Below is a small trained network, with its code and all its weights. Each question gives an input and a target symbol and asks what happens when units are switched off, that is, made to give their printed mean instead of their output.

import numpy as np


def w(rows, s, z=0):
    codes = np.array(rows[::2]) - 128.0
    scale = np.full(codes.shape[1], s)
    scale[-1] = z or s
    return codes * scale


def f(y):
    return y / 2 * (1 + np.tanh(0.7978845608 * (y + 0.044715 * y**3)))


def softmax(a):
    e = np.exp(a - a.max(-1, keepdims=True))
    return e / e.sum(-1, keepdims=True)


def log_softmax(a):
    a = a - a.max(-1, keepdims=True)
    return a - np.log(np.exp(a).sum(-1, keepdims=True))


def net(x, mask):
    ids = ['γδηλσψ'.index(c) for c in x.split()]
    T = len(ids)
    res = E[ids] + P[:T]
    q, k, v = (res @ M[0].T for M in (Q, K, V))
    z = softmax(np.where(np.tri(T) > 0, q @ k.T / 4**0.5, -1e9)) @ v
    res = res + np.where(mask[0], z, O[0][:, -1]) @ O[0][:, :-1]
    y = f(res @ A[0][:, :-1].T + A[0][:, -1])
    res = res + np.where(mask[1:25], y, B[0][:, -1]) @ B[0][:, :-1]
    return log_softmax(res[-1] @ U[:, :-1].T + U[:, -1])


Q, K, V, O, A, B = {}, {}, {}, {}, {}, {}
E = w([
[72,112,107,45],'γ',
[40,176,189,59],'δ',
[101,38,8,65],'η',
[37,42,117,138],'λ',
[92,109,39,237],'σ',
[117,210,75,98],'ψ',
],0.015)
P = w([
[121,255,101,85],'0',
[32,134,4,83],'1',
[234,242,170,130],'2',
[162,122,91,128],'3',
[221,179,162,155],'4',
[211,99,105,164],'5',
[225,157,141,153],'6',
],0.0064)
Q[0] = w([
[254,86,188,151],'h0',
[85,115,122,208],'h0',
[174,124,178,133],'h0',
[111,150,111,103],'h0',
],0.017)
K[0] = w([
[5,200,65,67],'h0',
[201,169,150,116],'h0',
[74,143,52,65],'h0',
[124,113,136,155],'h0',
],0.014)
V[0] = w([
[190,204,206,114],'h0',
[236,132,87,9],'h0',
[182,208,12,158],'h0',
[129,194,119,194],'h0',
],0.011)
O[0] = w([
[135,227,206,112,50],'h0',
[5,182,102,93,162],'h0',
[94,149,81,240,254],'h0',
[177,150,151,194,143],'h0',
],0.013,0.0066)
A[0] = w([
[154,110,123,194,83],'n0',
[163,194,82,3,26],'n1',
[160,96,156,101,212],'n2',
[212,148,72,57,200],'n3',
[128,99,121,173,163],'n4',
[124,154,168,87,85],'n5',
[205,83,102,130,200],'n6',
[63,140,140,81,74],'n7',
[169,202,83,127,105],'n8',
[133,90,131,138,84],'n9',
[111,88,152,144,91],'n10',
[153,154,106,137,103],'n11',
[171,163,89,154,126],'n12',
[158,106,37,86,62],'n13',
[112,67,205,189,110],'n14',
[182,195,156,109,119],'n15',
[107,171,125,92,110],'n16',
[133,125,118,100,125],'n17',
[167,115,107,171,185],'n18',
[148,214,132,95,174],'n19',
[38,105,224,137,2],'n20',
[208,165,124,90,129],'n21',
[132,140,98,206,107],'n22',
[52,35,238,156,134],'n23',
],0.011,0.0056)
B[0] = w([
[93,104,131,168,184],'n0',
[143,132,165,255,175],'n1',
[110,144,88,140,147],'n2',
[144,46,132,46,175],'n3',
[103,164,138,94,186],'n4',
[78,122,137,110,136],'n5',
[27,198,122,117,204],'n6',
[189,103,107,215,185],'n7',
[120,71,110,146,186],'n8',
[158,145,179,106,137],'n9',
[165,130,178,124,128],'n10',
[141,103,146,135,148],'n11',
[161,95,179,119,190],'n12',
[247,145,184,157,204],'n13',
[214,111,121,60,146],'n14',
[103,103,76,88,138],'n15',
[141,96,106,131,173],'n16',
[160,100,135,123,137],'n17',
[67,150,153,132,197],'n18',
[54,122,91,113,180],'n19',
[123,48,116,54,139],'n20',
[139,95,157,68,136],'n21',
[150,155,118,48,246],'n22',
[206,68,161,78,143],'n23',
],0.015,0.013)
U = w([
[128,120,101,184,202],'γ',
[95,66,90,134,15],'δ',
[188,166,26,130,2],'η',
[166,120,79,80,181],'λ',
[116,186,125,145,132],'σ',
[129,159,3,99,225],'ψ',
],0.0062,0.0033)

Each question gives the input, a string of symbols that net reads in full, and the target symbol t.
The units are the heads (4 rows each of Q, K, V and O) and the neurons (one row each of A and B). Each row of codes is followed by its name. A weight is (code - 128) times the scale printed after its matrix; where a second scale follows, it is the last column's (O, A, B and U).
mask holds one flag per unit, heads first, then neurons. A switched-off unit (its flag False) gives its mean, the last column of its rows in O or B, instead of its output. The means were averaged over made-up inputs and are rounded, as every weight is.
A unit's drop is (log p(t) with every unit on - log p(t) with that unit switched off) / (log p(t) with every unit on - log p(t) with every unit switched off).
The circuit of an input: a set's keep is (log p(t) with only the set's units on - log p(t) with every unit switched off) / (log p(t) with every unit on - log p(t) with every unit switched off). Starting from the 12 units with the biggest drops (on a tie, the unit counted first), units are removed one at a time, each time the one whose removal leaves the highest keep (on an exact tie, the one counted first), for as long as the keep stays at least 0.8.
units of the circuit, in order: the units of the circuit, biggest drop first
top k neurons: the k neurons with the biggest drops, biggest first
drop of u: that unit's drop, to one decimal
input δ δ δ λ δ, target λ: units of the circuit, in order => (h0)
input γ λ ψ, target λ: units of the circuit, in order => (n3, h0)
input γ γ γ ψ, target γ: units of the circuit, in order => (h0, n1, n22, n7)
input ψ λ σ λ, target σ: units of the circuit, in order => (h0, n18, n6, n4)
input γ η γ λ η, target λ: units of the circuit, in order => (h0, n13)
input η γ λ, target λ: top 2 neurons => (n23, n1)
input γ δ σ, target σ: units of the circuit, in order => (n18, h0, n6, n4)
input ψ ψ δ δ λ, target λ: units of the circuit, in order => (n23, h0)
input γ η δ γ, target γ: units of the circuit, in order => (h0, n1, n7)
input σ γ σ η, target σ: units of the circuit, in order => (h0, n6, n18, n4)
input λ ψ δ ψ, target λ: top 2 neurons => (n3, n21)
input δ λ η ψ, target η: top 2 neurons => (n13, n6)
input δ ψ σ ψ, target σ: top 3 neurons => (n18, n6, n22)
input γ γ λ γ, target λ: units of the circuit, in order => (h0)
input γ σ ψ, target σ: top 2 neurons => (n6, n18)
input ψ η γ, target η: drop of n19 => 0.1
input ψ ψ ψ δ δ, target δ: drop of n19 => 0.2
input ψ ψ ψ δ δ δ, target δ: drop of h0 => 1.3
